Each row is followed by its class.
[ -8  20 -19 -19  33  12  -1  -7  -6 -23  -9  10  -2   4  27  25 -24  48
 -33  33 -20  12 -39 -39   7  17 -36   8 -20  74 -52 -58 -12  15 -35  36
 -18  -2  58] => dogor
[ -8 -18 -13 -16   5  13  19 -11 -34  11   8  -7 -31 -20  -9   2 -19 -16
   6  14  -5 -39   2  46  22  14  32   2 -19  13 -30  15 -56 -15 -26  30
  36   2  -5] => Pomap
[ 10   5 -13  17  -6  -3   1   7  93 -18 -13 -30 -41 -24   2  13   4  24
  14 -10 -23  26  12 -24  25 -19 -11 -10 -14  70 -43  44 -29 -23  12   1
  19   3   3] => dogor
[ 50 -27  27  27 -11  -7 -21 -22  -7  13   4 -38 -15  -2   6  14  15 -31
 -12 -20  27 -13  -4 -63  17  12  12  32  34  32 -22   8  21  21  13  14
   3 -26 -10] => ped
[ 52   1  -7  28  24  -2 -27  -1  10 -33 -16  12 -18  27  31  50  14   0
  -9 -18  36  -1  -2  14  -2  23  -1 -10 -19  -8  -6 -24 -12   2  10  26
   4   5 -28] => Norup
[ 49  18  -4  28  25   1 -21  -3  -8 -16  -6  -9  -7  17  42  47  10  -6
  -6 -11  32   1  -3   5 -14  34  -3   8 -13   9 -13 -12 -17   8  28  21
   2   8 -17] => Dozo
[ 30  -4   1  11 -23  -7  -5  -9  18 -34   7 -47 -21  27 -19 -21  -4  18
 -37 -17   9   4  -3 -67   3   8  20   1  20  40  -4   7  10  10   7 -18
 -24   1  15] => Bepin
[ 54   6  -5  16  22  -8 -59  -8  42 -39   2   2  -2  22  57  33  -6  -6
 -32 -18  32   3   7 -14   0  37  -7  -3 -17  48  16 -13  -6  15  23 -22
 -24 -13 -35] => ped
[ 14 -23   7  -5  14   1 -36 -16   6  16 -11  10 -16  -7   7  -7 -18  -8
 -12 -15   5  -1  16 -10  -6   8  18 -13  21  30  -1 -12 -36   6  13   0
  18  13 -26] => Norup
[ 27  11  -3  22  20   4 -22  -1  25 -34 -22   2 -19  17  33  51  12   9
  -5  -2  33   0  14   9   4  14  -6 -15 -35  10   3  -5  -3  -2  26  12
 -11   2 -14] => Nokit
[  2 -14   1 -19 -21  10  17 -30  19  -1  16  -8 -31  -5 -10 -16 -30  21
 -15 -17  -8 -13  13  17  14  30  14  -9  -1  57   6  12 -26   6  16  -3
  43  19 -10] => zon
[ 31  -3   2  23  36   2 -14  -2   9 -18   2  -3  -9  11  43  42   2   0
  14 -31  33  14  -4  12   1  44  -9   6 -35  18   4   2 -10  -7  30  15
 -11   4 -13] => mos
[ 33  19   1  15  16   2  -4   4   2 -23   7  -7 -18  10  44  48   3   6
   3   3  29 -11  -8  -1  -1  30   4   3 -33   5 -27   1 -13   2   4  13
 -10  16 -11] => ruko
[ 47  10 -19  25  11   2 -18   3   8 -26 -13  -9 -18  11   1  63  10 -12
 -10 -11  33 -10  10   1  12  30  14   2 -36  26 -25  -4  -8   0  26  29
   9   2 -31] => ped
[  8  -3  -2  -4  12  25   6   8 -23   6  50 -34 -24 -17   8  -9 -12  -1
  29 -16  28   6  -6  -4  53  -6  17  10  46   0   7  10 -48 -18 -30  30
  33 -22   3] => Bepin
[-21   1 -26  -7  46 -22  37 -11 -21 -39 -11 -75 -57  53  -9 -71  33 -27
 -21  -3 -58 -14  -3 -59  20   6 -19  24  49   5 -61  20  12   7 -22  13
 -40  -8  54] => Teg
[-11  -1  10 -14   7  -5 -17 -16  10  13  -5  -3  -3 -24  16 -19 -36 -13
  23 -15   6   8  21  22  14  18  11 -13  14  12  -2   7 -18  -5   4  -4
  28   5 -13] => mos
[ 30  19 -15  14  21  -5 -14  -8  17 -42 -20 -11 -20  19  19  45  12   4
  -7  -1  22  -6  12  14  -3  21  -9 -10 -38  13 -27  -7  -1  -7  31  26
  -7  -2 -11] => Nokit
[ 48  13  -8   8  35  -5 -32  -2   5 -14   4  -2   2  24  41  49   1   3
 -10 -33  33  12  11  -9   2  25  -1   4 -23  19   2   1 -17  -2  36  -1
  -5  12 -27] => miz
[ 46  11 -22  19  47   2 -11  -2  10 -36  12   3  -7  16  31  53   3   5
  -6 -13  24  -2   1 -16   1  26  -7   8 -24  11  -6 -10 -35 -19  20  -3
 -19  -2 -21] => miz
[ 28   3 -22 -14  30 -18  23  13  31 -18 -41  32 -40  21 -34  20  27  19
 -29  -2 -19  -4  13  15   1 -51 -31 -12 -13  27 -53   9 -18 -19 -29  40
 -11 -19  17] => Bepin
[ 36  59 -28 -53  46  11   9 -38  -7 -25  56 -46 -53 -18 -11 -20  -8  10
  40  28 -23   2  -1  12  40 -29 -15   8  38  31 -25  -5 -91 -65 -79   8
 -13 -43  11] => zon
[ 18   8  -9  -9  20  13 -21  -5  11  14  15  14 -17 -15  18   5 -23  -4
   0 -21   6  -7  19   2 -16   8   3  -7   9  28  -3   2 -38  -8  -3 -22
  16  -2 -18] => Dozo
[ 26   2  -5  27  15   0 -30  -3  29 -18  -1  11  -9   9  42  49   4 -14
  -9 -19  27   8  16 -10  21  37  -8  -7 -25  32  -1  -4   0  13  32  -3
  -8   0 -17] => ped
[-15  -4   5 -18   9  23  -7  -4   0   8  29  11 -27 -11  12  -4 -35  15
  -4  -5  -7 -27  12  18  16   6   9  -7  22  17  -4  -8 -37  -8 -27 -26
  19   4 -15] => ruko
[ 39  12  -9  12   7   7 -14   2  14 -45 -14  -2  -5   5  27  54   2  11
 -12  -6  24  -1   1 -14   8  29  14  -8 -13  10 -21 -14 -20   9  14   8
  -3   9 -17] => Bepin
[  0 -20   4 -18  -9   3 -28 -11  15  31   5  12 -16 -18  25 -23 -29 -23
   1  11  -4  -7   8  16  11   7  12  -4   5  60  -1  17 -43  -9  -6 -15
  19  14   3] => Zunes
[ 14 -10  12   2  21 -23  25 -14  -5  -7 -20  -9 -29   5 -15   3  22   0
   8  -4  11 -17  14 -25  -4  -2 -15  -3 -43  40 -46   7  14 -10  35  36
 -28  -4  35] => Nokit
[ -3 -14   3  -7  32   3  -2 -18  31  15  29  33  -9 -17  28 -23 -33   1
  18 -12   9   9  17  11   2  -3   4 -18  10  35  25   4 -58 -16   6  -9
   6   4 -16] => Teg
[ 53 -30  14   1 -15 -32 -71 -28  63  -3 -25 -39  -2  14  14 -20   4 -17
 -55 -14  11   6  -6 -32   9 -31   4   3  55  14  22  -7  35  16  20  16
  15 -44 -48] => Dozo
[ -1 -23  -3  -6 -10  12 -38 -33  15  35  22  10   2 -40  21  -5 -34 -28
  24 -10   5   8  25  14  13  20  21  -9  -4  51  13  32 -45  -8   4 -22
  27  -5 -24] => ped
[ 15 -25  -2  12  16  -8  37 -18  10  21   2  16 -18  -8 -48  19 -15  -2
  28  -2  -4 -31  29 -12 -19  -1  20   7 -39  33 -37   5 -30 -36  34  38
   9  22  -4] => Teg
[-26   0 -14  -8  -7  17  23   1   4  19   6  18  -8 -33 -26  -2 -39 -18
  27  17   6 -18  25  37  -1 -13  25 -25 -22   4  -7  14 -35 -17  14  14
  37  15   2] => Teg
[ 17   8  28   2   8  -9  -8   8 -24 -11 -32 -31 -16 -21  -2  13   3 -27
   7  10  -3 -38 -27 -36   9  14  10  19  17  -6 -67 -33  -3   0 -47  11
  -5 -10  15] => mos
[-25 -33  18   0 -19 -14  -9   6  77  20  22   9 -12 -13  47 -51 -23  16
 -18 -13   7   9   7 -46   1  22   1  14  32 114  14  65 -46  22 -12  15
  16   8  19] => ped
[-12  -1 -18 -20  13  -8 -24  21  16  19 -28  51 -43  -5 -31  26 -11 -14
  -5  -9  -5 -28  22  28  28 -25  13   9  40 -30 -48   3 -60 -56 -43  46
  37  27 -39] => miz
[ 53 -21   5 -13  28  -8   0 -20  25 -12   8 -15 -29 -23  27   7  -6 -15
 -10   2   3 -13 -17 -37 -14   0 -12  24   9  42 -65   0 -18 -18  -5   9
  -6 -45  -8] => mos
[  6  37   2  32  -4  -5 -24   4  26 -65 -28 -53 -10  15 -10 -33 -14   0
   6  57 -17 -18 -28 -30  22  12  27  25  -6   9 -33 -17  -2 -31 -67  16
 -15  19  19] => Zunes
[-11  -5 -16 -12  -2  -2 -26 -11  19  -1   1  -6  -3 -13 -23 -16 -14 -11
   1   7 -17  -7  36  10  25   4  16 -20  19  32  11   0 -27  -5  19 -36
  15 -11 -34] => ped
[ 20  -1  -9  30  22   8 -28   9  12 -27 -18   2 -17  20  14  55   2   7
  -2 -31  22  -2   8   6   1  23   1  13 -13  21 -18   1 -15 -13  24  10
  -7   0 -16] => Pomap
[  5   2 -14 -34   8  15  -4  -8   8   6  17   4 -15 -30  12   9 -37  16
  10   2  18 -16  13  43  28 -13  13 -24   7  17   9   0 -52  -9 -13  16
  51  -8 -24] => dogor
[ 35   1  -9  16  37   0 -31   7  -8 -32  -9   2 -13  14  60  39  -5   1
   9 -14  42   6  -2  11   6  38   1   8 -32  39  -9   2 -33  -4  15  15
 -14   2  -7] => Pomap
[  5 -35  14   2  -1 -21 -10 -42 -26  57  16  10   1  -5 -20  30  20   2
  46 -35  13  30  30  -7  14  14 -33   8  22  65  13  -2   2  -6  71  25
 -10 -21  19] => Nokit
[ 19   8   1  -3  -3  -7 -26  12  14 -22  17 -31 -31   1  21  -4  15 -14
  18   6  32   6   4 -49  47 -32 -23  -2  57 -31  35   1  31  -3   8 -31
 -36 -39   5] => dogor
[ 23  13   6   0  16 -11 -27  -7   3 -13  46 -29   7   1  30   4 -13 -24
   9  -9  24  28  10 -50  17  22 -20  10  35  16  12  -8  31   1  17 -35
 -40 -44  16] => mos
[  8 -15   2 -13  -4   5 -38 -11  18  -9  -1  -4 -26  -5   7 -10 -27   1
  -4 -23   2 -18  21  10  27   4  14 -25  34  23  21 -30 -40   0 -12  -8
  25  -3 -12] => Norup
[ 22  16 -25 -11  44  15  45  -6 -57 -20  40 -63  -6 -18 -19  12  14 -32
  12  34   3   9  14 -28  22   0  49  15 -32  13 -29  37 -50 -21  30  22
 -30  -3  15] => Pomap
[ 45 -12   8  -6   7  10 -21  -4 -20 -16  23 -39 -26   3  35  -1  -8 -35
 -10  -3  35  -7 -24 -22  32   4   2  25  12  16  13  25   0  -1 -46  17
  -7 -36  24] => zon
[ -40   46  -17   64   -3    6   44   20   52  -82   -3  -56    5   -1
 -108   34    9   30   16   30  -20   36   40  -60   47  -14   24    7
  -23   13  -39   25   38  -50   51   36  -36   24   41] => dogor
[-18  24  28 -49  26 -25 -33 -11  35  35 -20 -15 -27  -4   1 -56  12  -3
 -17 -10 -22  -4 -34  23   2 -12   2   0  14  -7 -39  14 -13  -2 -38  42
  40  23 -58] => zon
[ 44  25  18 -14 -17  -4 -18  27  -6 -26  38 -14  -4 -18   6   5  11 -33
 -16  40  34 -22 -19 -15  20   8  15  25  33  11  11  -5  18  16 -20 -13
 -14 -19 -12] => Zunes
[ -7   1  -4 -11  21  27 -41  -1 -26   2  26 -16 -13 -27  26 -22 -13 -32
  19   1   5   4  -3  14  17   9  26  -3  53 -15  22   1 -76  -8 -32 -16
  12  -2 -20] => Norup
[ -6  10 -20 -25  13   4  12   1   6 -11  22   9   4 -16   7  -1 -28  12
   6  -1  -9   3  17  30  10   9  20  -8 -18  32 -21   7 -53 -14  -3  -2
  22   0  -6] => Pomap
[  2  -6  -7 -18   8   3 -12 -24   6  16   5   6 -19 -25   3  -2  -8  11
  29  -8   6   8  11  30  16   7   2 -16   4  28  15  -8 -45 -12   9  13
  29  -4 -26] => Nokit
[  1 -18  -2 -23   2   1  29  -8  11  13   1  34 -30 -29  11 -22 -14  18
  25   4   7  -7  16  32   6   1  -4 -16 -27  29   5   4 -32  -4  12  19
  35   8  -6] => Nokit
[ 35  18 -13  18  34   0 -15 -13 -15 -22  -9 -14 -11  10  31  63   5   1
  10  -5  28  12   3 -14  11  35  -3  -1 -31  23 -23  -2 -14   3  21  19
 -17  16   1] => dogor
[  8 -10 -15 -37 -24 -10 -44  -4  43   6  -4  22  -7   2  28  -9 -24  -3
 -31 -10  -4 -10  21  28  18  -2   2 -29  22  31  17 -12 -31  15  -1 -30
  34  -9 -36] => ped
[ 52   3  -5  20  24  -4 -56   0  19 -14  -2 -17  -6  28  71  38  -2 -14
 -18 -29  34   5  -2   0  -3  20  -3   1   1  14   5 -11 -39  -4  18  10
  -3  -2 -17] => Dozo
[-26  33 -17 -15  21 -24 -80  35  -3  31  39 -41 -10  35  56 -56 -36 -22
  52 -47   3  42  28 -36  11  13 -28  -2  59  31  -3  25 -33 -30 -22 -74
 -27  -3  32] => ruko
[ 25  22 -21 -10 -13  24  46  51   7   5  46  46 -33 -47  -8  28 -28  -9
  14  48  31 -26  -9  21   3 -14  -3  14  10   9   2  -6 -30   3 -58  39
  51 -23   5] => Teg
[ 31  -9  -8   7  25   6 -44   1   5   2   2  -2 -17   7  47  47  -1 -10
  21 -33  28   6  10   9  15   8  -1  -1 -19  18  14   5 -41 -19  14 -11
 -15 -12 -12] => Pomap
[-25  24   1  -6  17 -10 -26 -17 -72 -10   1 -25  48   7 -26  13   1   1
   6  67 -20  33  20 -39   5  34  17  20  31  60 -46 -11  -3   2   2  -2
 -40   4  30] => Nokit
[ 30   8 -10  24  28   4   1 -11   7 -43   4 -18 -14  10  27  45   2   7
 -13   0  15  -6  -6 -12  13  27   3   1 -12  10 -22  -8 -32  -4  14  12
 -13   7  -5] => dogor
[ 48   3 -17  16  22  -8  -1  12  23 -32  -6  29  -5  24  21  62  -2 -10
 -23  -2  34 -16   4  11 -16   7   0 -15 -39   3 -17 -22 -13  -4  23  14
  -8   0 -16] => Teg
[-56  33  20 -11  14 -28  21  78  52 -22  46   2 -11 -30 -25 -39  -3 -23
 -14  30 -19  -6  16  19  52 -14  -2 -17  54  16 -34   9 -40 -23 -48 -17
   7 -17   7] => mos
[-10 -16  15 -27  -9 -38 -28   5  29 -14 -14  15  -9  28  47 -68 -13  52
 -34  12   9   3 -60 -30  21  28  -8  18  49  11  32 -39  12  38 -58  48
  17  26 -20] => dogor
[ 55 -10  -9  18   5   1 -35  -6  22 -24 -28 -11 -12  18  40  42  -5   3
 -11 -27  31   6  -4  -5   3  17  10 -13 -35  19   0  -6 -25   1  19  13
   0   8 -12] => Bepin
[ 12 -12  -2 -23  19   5 -59  23   2   4  18 -17  -5 -23  39  -8 -19 -37
   4 -16  19   5   5 -28  22  -8   4  19  18  37   7  38 -28 -19 -10 -17
 -10 -22   6] => miz
[ -5   1  17 -31  -7  29  25  20  -1  -2  30   4 -32 -64  15  -4   7  56
  50  56  22  -9 -41   0  52  17   6  12   8  53  28 -13 -30  18 -42  51
  40  -4 -17] => Bepin
[-12 -29   2 -11  10  -2 -25 -15  33  15   9  19  -7  12  21 -10 -32   9
  -6 -35  -4  -2  23  28  -3   7  -5 -16  28  24  14   2 -45 -22  15 -32
   9  -4 -18] => mos
[ 29  -1   4 -16   9   7 -26   7   2   9  16 -13 -20   0  34   3   2 -10
 -26   7  24 -15 -22 -37   9 -23  -1  19  40 -13   4  -4 -18   1 -11  -1
   3 -18 -20] => miz
[ 79  -5  12 -25  15 -19  23   1 -34  -9  25 -24 -25  13  17 -10  11  -8
   0  -5  30 -12 -19 -26  -4  -1   4  16 -24  23 -17   1   1  -4 -22  -2
 -28 -21  17] => mos
[  1 -23  -7 -13   2   5 -26 -16  21  17   7   4 -22 -15  50 -18 -41   5
  44 -33   9  21  22  24  14  25 -13  -8  18  49  24  14 -46 -16  14 -22
  26  -3  -1] => mos
[-14  10 -14 -12  20  12   0 -12   1  -6  26  -2  17 -18   3 -13 -37  -5
  19  13 -14   6  20  22   7  10  26 -15   4  24   9  -6 -55 -10   3 -15
  18   7 -11] => Teg
[  -7  -16   13   -9   15  -29   47  -45   57  -52  -13  -29  -41   34
   16  -22    8   14  -73   11  -55  -46    1  -17    0   21  -26    6
   -5   64 -106   19  -10    3    8   33   -7   -3   33] => zon
[ 29  31  -3  15  35  -2 -16   3 -17 -14   7   0 -13  -7  17  50  -3 -11
  23  13  40   2  11   6  14  36   3  -6 -37  18 -19 -22 -23 -13   7  30
  -5   7  -9] => Nokit
[ 11  41  -3  -3  52  10 -13   8 -21 -28  19 -88 -21   7  54 -24 -35 -30
  15 -37 -28  -8   8 -36  12  28   9  26  33  30 -53   7 -95 -25 -66 -16
 -19   0  68] => mos
[ 41  -5   0  19   8  -5 -29  -7  -4 -12  -5   7 -24  18  54  34   7   1
  16 -21  42  10  -1   4   2  44  -7  -9 -23  34  10  -3 -17  15   7  20
  -3  16   4] => Norup
[ 45   6  -3  26  37   1 -23  -4   1 -18  -6   9 -15   4  34  51 -12 -21
   0  -8  34   2   2   0   1  30   4  -5 -28  37 -12 -17 -27   2   8  17
  -9   7  -8] => Teg
[ 22 -22  14  -6  -2 -30 -42  16  18  13  -7 -13  -9  20   7  -4  24 -19
 -22 -14  29 -12  -9 -35   8 -25  -9   8  23   1   3  24  34   1  12 -10
  -9 -26 -22] => miz
[ 40 -14   0  26  14  -1 -34  -8   5 -18 -29   7 -26  17  54  38   8  -6
   8 -25  34  10  -1   0   3  36   2  -9 -20  14  -9  -8 -21   8  20  24
   4  25 -11] => Norup
[ 17  19  -5   0  23  15  17 -14   7 -12  16  -7  -9 -32  -4  -2 -22   4
   6  24   4 -14  15  20   3  -6  19 -11  -4  16  -3 -12 -56 -16   3  15
  23  -4 -15] => Dozo
[ -3   1   5 -14  -3   9   0  -5   3   8  -6  -2  -6 -24 -10 -10 -34  14
  10 -13  -4  -6  22  -9   9   7  20 -11  16  30 -14  -8 -33   5   7   3
  33  14  -2] => Bepin
[  0  -9   4   1  14  13  10 -16  -5  20   2  -1 -15 -25 -18 -12  -4   4
  15  -7  -9 -19   9  44  -2  -5  23  -1  21   5  -9   7 -65 -21   4  19
  47  10 -37] => Dozo
[  5 -14 -13 -13   3   0   5 -16  16   1  -1  13   2 -28 -20 -20 -26  15
  22  -3 -20  20  23  -9   5   5  25 -13  -7  41  -8  11 -54 -19   4 -10
  12  16  -9] => Bepin
[ 37  -5   1  29  22   4 -26  -7  -3 -28   3   5 -11  10  50  34  -1 -12
   2 -12  33   7   5  -5  -6  46  -3  -1 -16  23  -5  -6 -19  10  21   8
 -13  10   1] => Norup
[ 49   5  21  22  15  -8 -44  15  22  -9  14 -29 -30  19  27  15  16 -22
 -19 -37  31 -10 -12 -41   0 -15 -10  19  45 -26 -10   4  21  -3  -9 -23
 -24 -30 -28] => ruko
